Below are the code and all the weights of a small trained network. Each question names an input and a target symbol and asks about switching units off, where a switched-off unit gives its printed mean instead of its output.

import numpy as np


def w(rows, s, z=0):
    codes = np.array(rows[::2]) - 128.0
    scale = np.full(codes.shape[1], s)
    scale[-1] = z or s
    return codes * scale


def f(y):
    return np.maximum(y, 0)


def softmax(a):
    e = np.exp(a - a.max(-1, keepdims=True))
    return e / e.sum(-1, keepdims=True)


def log_softmax(a):
    a = a - a.max(-1, keepdims=True)
    return a - np.log(np.exp(a).sum(-1, keepdims=True))


def net(x, mask):
    ids = ['ΔΣΦαβγεζηπτψω'.index(c) for c in x.split()]
    T = len(ids)
    res = E[ids] + P[:T]
    u = 0
    for l in range(2):
        q, k, v = (res @ M[l].T for M in (Q, K, V))
        z = softmax(np.where(np.tri(T) > 0, q @ k.T / 3**0.5, -1e9)) @ v
        res = res + np.where(mask[u], z, O[l][:, -1]) @ O[l][:, :-1]
        u += 1
        y = f(res @ A[l][:, :-1].T + A[l][:, -1])
        res = res + np.where(mask[u : u + 8], y, B[l][:, -1]) @ B[l][:, :-1]
        u += 8
    return log_softmax(res[-1] @ U[:, :-1].T + U[:, -1])


Q, K, V, O, A, B = {}, {}, {}, {}, {}, {}
E = w([
[146,90,43,166,137,42,140],'Δ',
[194,179,100,181,163,226,122],'Σ',
[131,106,2,89,149,125,31],'Φ',
[92,138,184,216,143,77,121],'α',
[170,45,97,126,149,48,95],'β',
[171,230,108,117,97,190,140],'γ',
[70,131,183,157,205,62,131],'ε',
[100,136,253,147,49,59,127],'ζ',
[188,150,140,73,158,214,178],'η',
[194,87,113,22,156,73,122],'π',
[219,119,169,150,105,229,140],'τ',
[215,127,178,78,82,220,131],'ψ',
[214,89,98,123,138,74,212],'ω',
],0.0062)
P = w([
[187,247,150,119,173,100,2],'0',
[128,177,120,121,104,121,78],'1',
[137,171,146,119,128,118,93],'2',
[118,141,130,124,103,120,126],'3',
[129,133,164,121,132,130,136],'4',
[118,98,150,125,114,130,159],'5',
[135,94,182,119,142,140,166],'6',
[125,64,172,119,127,139,199],'7',
[138,56,202,126,153,152,193],'8',
[135,28,194,131,147,149,223],'9',
],0.0055)
Q[0] = w([
[77,56,16,115,75,155,152],'L0H0',
[93,122,157,186,149,4,178],'L0H0',
[146,149,96,129,178,186,118],'L0H0',
],0.037)
K[0] = w([
[15,115,2,156,52,151,132],'L0H0',
[104,36,149,130,75,143,213],'L0H0',
[124,189,177,151,111,86,86],'L0H0',
],0.027)
V[0] = w([
[125,132,88,255,186,140,136],'L0H0',
[72,75,162,115,143,85,52],'L0H0',
[176,93,174,211,61,120,107],'L0H0',
],0.018)
O[0] = w([
[123,221,180,25,224,160,197,113],'L0H0',
[65,204,23,184,97,158,176,147],'L0H0',
[40,128,99,1,121,163,81,249],'L0H0',
],0.0091,0.0022)
A[0] = w([
[196,99,33,95,209,76,128,126],'L0N0',
[39,154,182,130,120,169,134,74],'L0N1',
[165,179,195,120,127,186,143,121],'L0N2',
[106,193,247,171,132,93,155,155],'L0N3',
[164,166,131,96,111,44,132,1],'L0N4',
[182,171,135,123,111,236,168,22],'L0N5',
[64,149,177,204,95,125,183,125],'L0N6',
[180,96,66,141,57,177,139,55],'L0N7',
],0.013,0.0038)
B[0] = w([
[174,72,85,86,45,75,129,201],'L0N0',
[98,185,188,96,73,147,164,215],'L0N1',
[169,144,50,140,123,151,122,253],'L0N2',
[189,96,158,145,247,126,131,236],'L0N3',
[101,202,144,83,158,36,159,139],'L0N4',
[175,174,116,89,24,165,195,227],'L0N5',
[145,158,117,197,120,84,207,191],'L0N6',
[99,158,138,79,225,152,140,201],'L0N7',
],0.015,0.0044)
Q[1] = w([
[154,160,115,143,133,254,68],'L1H0',
[99,123,134,157,133,146,144],'L1H0',
[78,117,154,133,123,114,133],'L1H0',
],0.032)
K[1] = w([
[162,254,129,136,128,108,18],'L1H0',
[125,138,155,167,126,159,136],'L1H0',
[102,116,200,124,99,168,151],'L1H0',
],0.022)
V[1] = w([
[169,119,116,139,33,17,161],'L1H0',
[150,103,160,164,25,189,73],'L1H0',
[78,16,85,132,155,147,248],'L1H0',
],0.011)
O[1] = w([
[76,52,5,175,145,254,164,254],'L1H0',
[44,73,149,25,170,127,240,13],'L1H0',
[108,214,12,211,187,9,142,77],'L1H0',
],0.0063,0.0086)
A[1] = w([
[145,99,120,3,123,48,181,203],'L1N0',
[2,39,213,152,119,64,8,125],'L1N1',
[77,56,43,76,247,171,76,252],'L1N2',
[47,187,128,135,14,163,166,42],'L1N3',
[53,39,105,190,211,83,128,96],'L1N4',
[123,90,223,101,175,119,52,135],'L1N5',
[51,223,207,197,234,179,169,164],'L1N6',
[83,116,21,85,73,175,60,90],'L1N7',
],0.0096,0.0037)
B[1] = w([
[93,226,113,162,124,152,70,170],'L1N0',
[208,161,34,173,126,92,222,152],'L1N1',
[178,147,81,47,199,7,152,248],'L1N2',
[103,24,164,115,142,69,194,195],'L1N3',
[165,135,225,191,27,175,133,187],'L1N4',
[62,142,213,187,128,73,144,169],'L1N5',
[75,128,86,84,204,210,81,182],'L1N6',
[51,129,142,160,58,160,40,229],'L1N7',
],0.013,0.017)
U = w([
[135,128,51,98,66,76,34,246],'Δ',
[197,150,40,190,45,58,191,178],'Σ',
[90,192,146,187,156,33,171,121],'Φ',
[181,1,232,197,148,130,10,145],'α',
[101,120,149,15,183,143,112,78],'β',
[128,138,67,100,172,195,223,142],'γ',
[42,30,134,162,138,136,174,123],'ε',
[158,122,193,35,71,146,177,38],'ζ',
[83,189,221,47,110,204,68,119],'η',
[124,167,95,154,218,181,93,97],'π',
[238,166,142,55,116,205,114,88],'τ',
[126,116,122,213,43,236,124,3],'ψ',
[223,38,153,113,246,57,147,150],'ω',
],0.0037,0.0034)

Each question gives the input, a string of symbols that net reads in full, and the target symbol t.
The units are the heads (3 rows each of Q, K, V and O) and the neurons (one row each of A and B). Each row of codes is followed by its name. A weight is (code - 128) times the scale printed after its matrix; where a second scale follows, it is the last column's (O, A, B and U).
mask holds one flag per unit, layer by layer, with each layer's heads first. A switched-off unit (its flag False) gives its mean, the last column of its rows in O or B, instead of its output. The means were averaged over made-up inputs and are rounded, as every weight is.
A unit's drop is (log p(t) with every unit on - log p(t) with that unit switched off) / (log p(t) with every unit on - log p(t) with every unit switched off).
The circuit of an input: a set's keep is (log p(t) with only the set's units on - log p(t) with every unit switched off) / (log p(t) with every unit on - log p(t) with every unit switched off). Starting from the 12 units with the biggest drops (on a tie, the unit counted first), units are removed one at a time, each time the one whose removal leaves the highest keep (on an exact tie, the one counted first), for as long as the keep stays at least 0.8.
units of the circuit, in order: the units of the circuit, biggest drop first
k most important neurons: the k neurons with the biggest drops, biggest first
k most important neurons of layer l: the k neurons of layer l with the biggest drops, biggest first
input Σ β π Δ Σ ψ, target τ: 3 most important neurons of layer 0 => L0N5, L0N3, L0N2
input η η ε Δ η Σ η ψ, target ω: 2 most important neurons => L0N7, L0N0
input ψ π τ Φ α γ, target Φ: 3 most important neurons of layer 0 => L0N7, L0N5, L0N0
input ε η Σ β ψ η ε β τ, target Σ: units of the circuit, in order => L0N5, L0H0, L0N6
input ψ π τ α Σ τ, target Φ: most important neuron of layer 1 => L1N5
input Δ β γ α α α τ ε α ψ, target ψ: 2 most important neurons => L0N5, L0N0
input τ Φ β η, target η: units of the circuit, in order => L1H0, L0N2, L0H0, L1N0
input τ ψ τ β η Σ ε τ, target η: units of the circuit, in order => L1H0, L0H0, L1N0, L0N6
input η η ω Φ α η π, target Δ: units of the circuit, in order => L0N0, L1N7, L0N3, L1H0
input Φ α α ψ, target γ: 2 most important neurons => L0N0, L0N7
input ψ ω η Δ Δ ψ π ω α, target ω: 2 most important neurons => L1N2, L0N3
input η τ ε τ α τ ω α, target ω: 3 most important neurons of layer 1 => L1N2, L1N7, L1N0
input τ γ τ τ Δ Φ γ, target η: 3 most important neurons => L1N0, L1N2, L0N6
input τ Φ β τ γ, target η: units of the circuit, in order => L1H0, L0H0, L1N0, L0N2
input τ ψ τ π Σ ε η, target η: 2 most important neurons => L1N0, L1N2
input π ω γ ε ζ β Σ γ, target π: 2 most important neurons of layer 0 => L0N7, L0N6
input τ γ π Δ τ ω η Σ, target η: units of the circuit, in order => L1H0, L0H0, L1N0, L0N6
input π ζ ε α Δ Δ η, target π: 2 most important neurons of layer 0 => L0N7, L0N6
input γ ε α, target π: 3 most important neurons => L0N6, L0N3, L1N6
input β τ ζ, target Φ: 3 most important neurons => L1N5, L1N1, L0N5
input ζ α τ Δ, target Δ: 3 most important neurons => L0N0, L1N7, L0N3
input ω β ψ ε τ η γ ε, target α: 4 most important neurons => L1N2, L1N4, L0N5, L0N3
input α η η, target ζ: most important neuron => L1N3
input ε Δ ψ, target Σ: most important neuron => L0N5
